Read these off the matrix that follows. Counting starts at 1.
1) Read off the entry in row 1 and column 1.
2) Read off the entry at row 2, column 1.
3) Read off the entry in row 1 and column 2.
4) Read off the entry in the bottom-right corner.
5) Read off the entry in row 3 and column 1.
6) Read off the bottom-left entry.
7) Read off the entry at row 1, column 3.
136,118,133,139,130,127,131,126,135,135,123,116,111,137,109,132
133,124,132,132,130,128,129,128,128,128,127,124,124,132,119,128
136,138,129,136,125,129,130,130,130,130,133,118,117,120,141,128
126,133,127,123,128,129,126,130,123,124,131,133,137,124,136,126
123,134,121,130,123,127,130,126,135,135,127,127,121,122,143,131
118,119,124,122,129,126,128,125,130,130,122,136,134,134,119,129
131,123,132,130,130,128,128,128,128,128,127,126,126,133,118,128
143,116,140,141,133,128,130,128,130,130,125,114,112,140,99,129
139,115,138,137,133,128,129,127,129,129,124,118,118,141,100,129
150,125,140,150,130,128,133,128,135,134,128,103,99,133,111,131
143,131,135,142,128,128,131,129,132,132,130,111,109,127,125,129
119,135,120,122,125,128,127,128,128,128,129,135,135,121,145,128
1) 136
2) 133
3) 118
4) 128
5) 136
6) 119
7) 133

M = [158 120 123 141 128 112 130 106 154 136 136 133]
Give the entry just left of 123.
Answer: 120
Give the smallest entry.
Answer: 106
Give the entry just left of 133.
Answer: 136

Questions about the grid below. Rows and columns are numbered from 1.
1) What is the entry in row 1 and column 1?
2) What is the top-right entry?
3) What is the entry in row 3 and column 1?
4) What is the entry in the bottom-right corner?
5) What is the entry in the bottom-left corner?
6) What is the entry just left of the largest entry?
7) What is the entry in row 2 and column 1?
8) What is the entry in row 1 and column 3?
[[121, 122, 118, 114, 123, 144, 147, 130, 121, 113, 120, 136],
 [119, 134, 130, 132, 131, 132, 113, 123, 118, 132, 127, 123],
 [130, 145, 149, 133, 138, 129, 114, 123, 112, 134, 126, 131],
 [118, 121, 116, 137, 131, 126, 119, 122, 136, 135, 124, 122],
 [113, 122, 113, 129, 130, 134, 125, 118, 139, 128, 124, 114],
 [127, 120, 121, 127, 118, 128, 121, 149, 115, 128, 121, 134],
 [121, 135, 133, 117, 134, 147, 144, 120, 113, 114, 120, 141],
 [126, 143, 145, 136, 141, 129, 114, 121, 114, 135, 123, 132],
 [117, 118, 110, 128, 130, 131, 134, 119, 150, 127, 123, 113],
 [123, 120, 115, 129, 130, 126, 131, 118, 153, 131, 126, 111],
 [121, 124, 123, 136, 129, 126, 114, 126, 121, 135, 124, 133],
 [124, 116, 120, 126, 112, 130, 124, 112, 118, 129, 139, 141],
 [118, 126, 124, 138, 131, 128, 115, 120, 120, 135, 125, 133],
 [120, 118, 111, 129, 130, 128, 133, 119, 152, 130, 125, 111],
 [121, 130, 130, 136, 133, 129, 114, 125, 114, 134, 123, 137]]
1) 121
2) 136
3) 130
4) 137
5) 121
6) 118
7) 119
8) 118

W =
[[128 128 128 128 128 128 128 129 131 137 147 150 145 136 130]
 [150 146 137 131 129 128 128 128 128 128 128 128 128 128 128]
 [147 139 131 129 128 128 128 128 128 128 128 128 128 128 128]
 [128 128 128 128 128 128 128 128 128 128 128 131 136 145 150]
 [128 128 128 128 128 129 128 128 127 128 128 129 130 136 144]
 [128 128 128 128 129 128 128 131 136 145 150 146 137 131 129]
 [128 128 128 129 128 128 128 128 129 132 138 147 150 144 136]
 [127 128 128 128 128 129 132 139 147 151 144 135 130 128 128]
 [128 128 128 128 128 128 128 128 128 128 128 129 130 134 143]
 [129 133 141 149 149 142 134 130 128 128 128 128 128 128 128]
 [128 128 128 128 128 128 128 128 128 128 129 132 139 148 150]
 [128 128 128 129 128 128 128 128 129 131 137 146 150 145 137]
 [128 128 130 135 144 150 147 138 131 129 128 128 128 128 128]
 [131 138 146 151 144 136 130 128 128 128 128 128 128 128 128]
 [128 128 128 128 128 128 129 132 140 148 150 143 134 129 129]]
The entry in the top-left corner: 128
Find the fifth-last entry, reading row by row.
150
Find the largest entry in the first row.
150
The last entry, reading row by row is 129
The 3rd-last entry, reading row by row -> 134
The entry directly above the centre entry is 128
Find the entry just right of the centre entry.
147
The bottom-left entry is 128
Find the second entry in reading order.
128
Find the 3rd entry on the diagonal from the top-right corner.
128
The 4th entry from the end, reading row by row -> 143
Find the 3rd entry, reading row by row.
128
Find the third entry on the main diagonal.
131
The entry just left of the centre entry: 132
Find the entry directly below the centre entry.
128
The second entry from the end, reading row by row -> 129
The largest entry in the first column -> 150
